Below are the code and all the weights of a small trained network. Each question names an input and a target symbol and asks about switching units off, where a switched-off unit gives its printed mean instead of its output.

import numpy as np


def w(rows, s, z=0):
    codes = np.array(rows[::2]) - 128.0
    scale = np.full(codes.shape[1], s)
    scale[-1] = z or s
    return codes * scale


def softmax(a):
    e = np.exp(a - a.max(-1, keepdims=True))
    return e / e.sum(-1, keepdims=True)


def log_softmax(a):
    a = a - a.max(-1, keepdims=True)
    return a - np.log(np.exp(a).sum(-1, keepdims=True))


def net(x, mask):
    ids = ['ΓΘΛΠΨαβδεζημστφω'.index(c) for c in x.split()]
    T = len(ids)
    res = E[ids] + P[:T]
    u = 0
    for l in range(3):
        r = res
        for j in range(3):
            rows = slice(3 * j, 3 * j + 3)
            q, k, v = (r @ M[l][rows].T for M in (Q, K, V))
            z = softmax(np.where(np.tri(T) > 0, q @ k.T / 3**0.5, -1e9)) @ v
            o = O[l][rows]
            res = res + np.where(mask[u + j], z, o[:, -1]) @ o[:, :-1]
        u += 3
    return log_softmax(res[-1] @ U[:, :-1].T + U[:, -1])


Q, K, V, O = {}, {}, {}, {}
E = w([
[159,195,95,101],'Γ',
[135,47,125,200],'Θ',
[145,106,126,171],'Λ',
[246,138,189,116],'Π',
[64,89,151,73],'Ψ',
[60,84,72,164],'α',
[197,164,213,34],'β',
[118,115,121,115],'δ',
[120,100,124,119],'ε',
[116,167,91,223],'ζ',
[166,123,119,207],'η',
[90,164,131,46],'μ',
[120,106,124,128],'σ',
[123,125,128,123],'τ',
[182,21,184,81],'φ',
[55,207,64,136],'ω',
],0.014)
P = w([
[140,126,107,121],'0',
[132,109,134,115],'1',
[135,116,98,109],'2',
[121,127,71,96],'3',
[128,105,29,94],'4',
[144,110,5,101],'5',
],0.003)
Q[0] = w([
[78,100,59,180],'0.h0',
[47,136,2,106],'0.h0',
[196,80,227,153],'0.h0',
[58,186,73,111],'0.h1',
[213,67,176,156],'0.h1',
[38,171,81,138],'0.h1',
[94,46,143,224],'0.h2',
[71,138,111,247],'0.h2',
[21,125,86,184],'0.h2',
],0.0096)
K[0] = w([
[91,21,109,206],'0.h0',
[15,72,5,138],'0.h0',
[253,121,182,119],'0.h0',
[235,65,223,121],'0.h1',
[27,175,58,121],'0.h1',
[242,120,231,106],'0.h1',
[52,79,46,245],'0.h2',
[56,199,50,255],'0.h2',
[24,193,40,149],'0.h2',
],0.0081)
V[0] = w([
[254,209,242,52],'0.h0',
[109,113,82,87],'0.h0',
[210,173,200,95],'0.h0',
[125,127,148,138],'0.h1',
[185,111,186,137],'0.h1',
[204,96,169,71],'0.h1',
[178,117,182,221],'0.h2',
[64,198,61,106],'0.h2',
[39,158,58,164],'0.h2',
],0.0071)
O[0] = w([
[140,164,83,46,3],'0.h0',
[138,119,233,143,151],'0.h0',
[146,145,67,53,53],'0.h0',
[115,136,109,132,124],'0.h1',
[97,164,159,170,115],'0.h1',
[141,150,187,214,118],'0.h1',
[135,83,2,161,106],'0.h2',
[108,226,187,122,140],'0.h2',
[107,190,159,166,160],'0.h2',
],0.0066,0.0074)
Q[1] = w([
[85,171,73,52],'1.h0',
[88,182,96,75],'1.h0',
[120,182,90,108],'1.h0',
[192,202,83,120],'1.h1',
[66,41,111,2],'1.h1',
[255,155,61,144],'1.h1',
[104,101,139,166],'1.h2',
[138,102,138,213],'1.h2',
[150,216,121,71],'1.h2',
],0.0078)
K[1] = w([
[23,203,207,204],'1.h0',
[67,235,202,199],'1.h0',
[123,171,124,172],'1.h0',
[213,169,26,112],'1.h1',
[86,88,206,8],'1.h1',
[173,118,48,126],'1.h1',
[141,143,193,145],'1.h2',
[171,188,171,196],'1.h2',
[173,91,29,2],'1.h2',
],0.0071)
V[1] = w([
[79,193,171,228],'1.h0',
[122,173,104,161],'1.h0',
[98,67,55,86],'1.h0',
[177,169,148,89],'1.h1',
[229,184,98,198],'1.h1',
[171,137,117,208],'1.h1',
[121,254,185,211],'1.h2',
[186,59,113,75],'1.h2',
[124,178,213,143],'1.h2',
],0.0054)
O[1] = w([
[167,187,185,214,93],'1.h0',
[129,155,138,152,89],'1.h0',
[30,93,73,106,163],'1.h0',
[159,105,120,105,15],'1.h1',
[225,227,56,180,90],'1.h1',
[140,190,122,166,199],'1.h1',
[198,225,198,253,252],'1.h2',
[138,81,70,55,9],'1.h2',
[203,141,190,157,198],'1.h2',
],0.005,0.0033)
Q[2] = w([
[156,190,135,131],'2.h0',
[44,55,115,156],'2.h0',
[75,101,117,142],'2.h0',
[71,41,43,58],'2.h1',
[130,173,134,139],'2.h1',
[111,31,54,58],'2.h1',
[237,185,88,161],'2.h2',
[35,21,32,49],'2.h2',
[45,189,59,1],'2.h2',
],0.008)
K[2] = w([
[120,123,127,174],'2.h0',
[173,87,121,51],'2.h0',
[138,110,113,113],'2.h0',
[169,107,77,36],'2.h1',
[88,94,127,181],'2.h1',
[179,112,78,25],'2.h1',
[161,217,95,175],'2.h2',
[175,84,110,54],'2.h2',
[163,151,151,2],'2.h2',
],0.011)
V[2] = w([
[177,138,83,88],'2.h0',
[38,118,158,133],'2.h0',
[148,72,117,81],'2.h0',
[191,151,125,80],'2.h1',
[64,194,109,158],'2.h1',
[156,255,106,97],'2.h1',
[166,47,111,164],'2.h2',
[249,198,72,123],'2.h2',
[203,109,48,188],'2.h2',
],0.0081)
O[2] = w([
[181,127,117,83,99],'2.h0',
[88,96,130,164,154],'2.h0',
[125,115,110,82,146],'2.h0',
[86,104,70,83,31],'2.h1',
[112,168,128,225,161],'2.h1',
[21,116,73,181,23],'2.h1',
[229,4,104,142,165],'2.h2',
[135,192,2,90,2],'2.h2',
[227,102,28,186,112],'2.h2',
],0.0076,0.0094)
U = w([
[167,255,117,91,222],'Γ',
[131,34,84,193,2],'Θ',
[143,116,94,147,166],'Λ',
[140,124,77,115,158],'Π',
[34,78,171,104,26],'Ψ',
[165,130,204,158,132],'α',
[54,121,122,77,203],'β',
[102,125,127,120,157],'δ',
[94,111,123,121,188],'ε',
[138,164,86,179,35],'ζ',
[191,148,81,158,97],'η',
[80,191,181,66,125],'μ',
[94,111,119,127,188],'σ',
[108,137,122,119,168],'τ',
[162,96,160,92,85],'φ',
[35,173,124,142,54],'ω',
],0.0072,0.0063)

Each question gives the input, a string of symbols that net reads in full, and the target symbol t.
The units are the heads (3 rows each of Q, K, V and O). Each row of codes is followed by its name. A weight is (code - 128) times the scale printed after its matrix; where a second scale follows, it is the last column's (O and U).
mask holds one flag per head, layer by layer. A switched-off head (its flag False) gives its mean, the last column of its rows in O, instead of its output. The means were averaged over made-up inputs and are rounded, as every weight is.
A unit's drop is (log p(t) with every unit on - log p(t) with that unit switched off) / (log p(t) with every unit on - log p(t) with every unit switched off).
The circuit of an input: a set's keep is (log p(t) with only the set's units on - log p(t) with every unit switched off) / (log p(t) with every unit on - log p(t) with every unit switched off). Starting from all 9 units, units are removed one at a time, each time the one whose removal leaves the highest keep (on an exact tie, the one counted first), for as long as the keep stays at least 0.8.
circuit, biggest first: the units of the circuit, biggest drop first
unit that matters most: the unit with the biggest drop
which heads matter: for each layer, one digit per head in row order, 1 if its drop is at least 0.15 and else 0, layers parted by /
drop when u is switched off: that unit's drop, to one decimal
input μ Γ Γ Ψ, target Ψ: which heads matter	100 / 010 / 011
input ω α Ψ φ σ, target φ: unit that matters most	0.h1
input φ Γ μ Ψ, target φ: which heads matter	101 / 001 / 011
input Γ α ω μ, target ω: circuit, biggest first	0.h2, 2.h1, 2.h2, 1.h0
input β Θ μ μ, target β: circuit, biggest first	0.h0, 2.h1, 1.h2
input σ σ α α μ, target α: circuit, biggest first	0.h0, 2.h1, 2.h2
input ω μ Γ, target ω: circuit, biggest first	2.h1, 0.h2, 2.h2
input Γ Π η, target Π: which heads matter	101 / 001 / 011
input β α α α, target α: which heads matter	110 / 000 / 000
input μ ε Π α Γ ζ, target ζ: circuit, biggest first	1.h1, 2.h2, 0.h1, 2.h1
input α ε ω, target ω: which heads matter	001 / 000 / 011
input α Θ ζ Θ, target ζ: which heads matter	001 / 011 / 011
input α Θ β α ω, target ω: which heads matter	011 / 001 / 011
input φ Γ Γ μ, target φ: unit that matters most	0.h2
input σ ε δ α μ φ, target φ: which heads matter	001 / 000 / 010
input Γ Γ Π, target Π: drop when 2.h2 is switched off	0.2
input Ψ Γ μ, target μ: drop when 2.h2 is switched off	0.6
input μ φ η, target φ: drop when 2.h2 is switched off	0.1
input σ Ψ Π ε μ μ, target Π: drop when 2.h2 is switched off	0.6
input α φ Λ σ, target φ: unit that matters most	1.h0
